Here is a tiny trained network, its code and every weight. The questions are about switching its units off for an input and a class, where a switched-off unit gives its printed mean instead of its output.

import numpy as np


def w(rows, s, z=0):
    codes = np.array(rows[::2]) - 128.0
    scale = np.full(codes.shape[1], s)
    scale[-1] = z or s
    return codes * scale


def norm(h):
    return h / np.sqrt((h * h).mean(-1, keepdims=True) + 1e-5)


def f(y):
    return np.maximum(y, 0)


def log_softmax(a):
    a = a - a.max(-1, keepdims=True)
    return a - np.log(np.exp(a).sum(-1, keepdims=True))


def net(x, mask):
    res = np.array(x, float).reshape(1, 2) / 4 @ E
    u = 0
    for l in range(2):
        y = f(norm(res) @ A[l][:, :-1].T + A[l][:, -1])
        res = res + np.where(mask[u : u + 5], y, B[l][:, -1]) @ B[l][:, :-1]
        u += 5
    return log_softmax(norm(res)[-1] @ U[:, :-1].T + U[:, -1])


A, B = {}, {}
E = w([
[127,134,178,235,162,209,47,162],'x0',
[23,70,2,135,160,64,140,106],'x1',
],0.0097)
A[0] = w([
[28,55,97,101,201,57,1,216,142],'0.n0',
[69,5,91,150,160,101,92,221,58],'0.n1',
[126,74,146,184,119,109,76,170,134],'0.n2',
[42,15,88,147,196,72,110,174,131],'0.n3',
[183,228,63,54,190,83,221,14,2],'0.n4',
],0.0093,0.0092)
B[0] = w([
[122,217,95,153,216,199,164,48,248],'0.n0',
[36,165,67,207,242,225,122,76,193],'0.n1',
[137,151,192,147,134,147,2,232,177],'0.n2',
[91,30,61,168,153,31,117,114,254],'0.n3',
[181,95,94,206,182,222,98,141,192],'0.n4',
],0.0094,0.0099)
A[1] = w([
[164,193,82,113,181,196,248,25,147],'1.n0',
[204,173,137,60,69,121,234,39,2],'1.n1',
[17,30,184,114,39,54,58,165,39],'1.n2',
[46,88,39,95,182,1,237,37,175],'1.n3',
[76,28,60,147,179,158,127,139,172],'1.n4',
],0.012,0.008)
B[1] = w([
[139,167,146,67,34,253,206,105,226],'1.n0',
[61,163,47,103,119,173,227,39,160],'1.n1',
[209,218,173,78,222,127,190,227,128],'1.n2',
[189,118,220,94,78,78,89,224,252],'1.n3',
[112,91,98,134,141,69,125,108,237],'1.n4',
],0.013,0.017)
U = w([
[225,206,106,48,19,243,246,39,229],'0',
[172,22,122,40,47,8,221,207,237],'1',
[225,211,237,184,78,226,38,212,217],'2',
[58,63,36,222,214,107,59,144,252],'3',
[215,213,206,92,185,48,162,37,1],'4',
[218,197,197,100,98,50,104,5,1],'5',
[229,211,204,108,170,34,153,24,1],'6',
[214,197,225,44,229,41,203,43,1],'7',
],0.014,0.0096)

Each question gives the input, the list of numbers given to net, and the class t.
The units are the neurons (one row each of A and B). Each row of codes is followed by its name. A weight is (code - 128) times the scale printed after its matrix; where a second scale follows, it is the last column's (A, B and U).
mask holds one flag per neuron, layer by layer. A switched-off neuron (its flag False) gives its mean, the last column of its row in B, instead of its output. The means were averaged over made-up inputs and are rounded, as every weight is.
A unit's drop is (log p(t) with every unit on - log p(t) with that unit switched off) / (log p(t) with every unit on - log p(t) with every unit switched off).
The circuit of an input: a set's keep is (log p(t) with only the set's units on - log p(t) with every unit switched off) / (log p(t) with every unit on - log p(t) with every unit switched off). Starting from all 10 units, units are removed one at a time, each time the one whose removal leaves the highest keep (on an exact tie, the one counted first), for as long as the keep stays at least 0.8.
units of the circuit, in order: the units of the circuit, biggest drop first
k most important neurons: the k neurons with the biggest drops, biggest first
k most important neurons of layer l: the k neurons of layer l with the biggest drops, biggest first
drop when u is switched off: that unit's drop, to one decimal
input [1,2], class 3: units of the circuit, in order -> (0.n1)
input [1,0], class 2: 2 most important neurons of layer 1 -> (1.n4 1.n0)
input [0,7], class 1: 4 most important neurons -> (0.n3 1.n3 0.n4 1.n0)
input [8,1], class 3: 2 most important neurons -> (1.n3 1.n0)
input [1,3], class 3: 2 most important neurons -> (0.n3 0.n1)
input [1,4], class 3: 3 most important neurons -> (0.n3 0.n1 0.n0)
input [3,1], class 3: 2 most important neurons -> (0.n2 1.n3)
input [6,1], class 3: drop when 1.n3 is switched off -> 0.4
input [8,2], class 3: drop when 1.n3 is switched off -> 0.1
input [-5,1], class 1: drop when 0.n0 is switched off -> 3.6
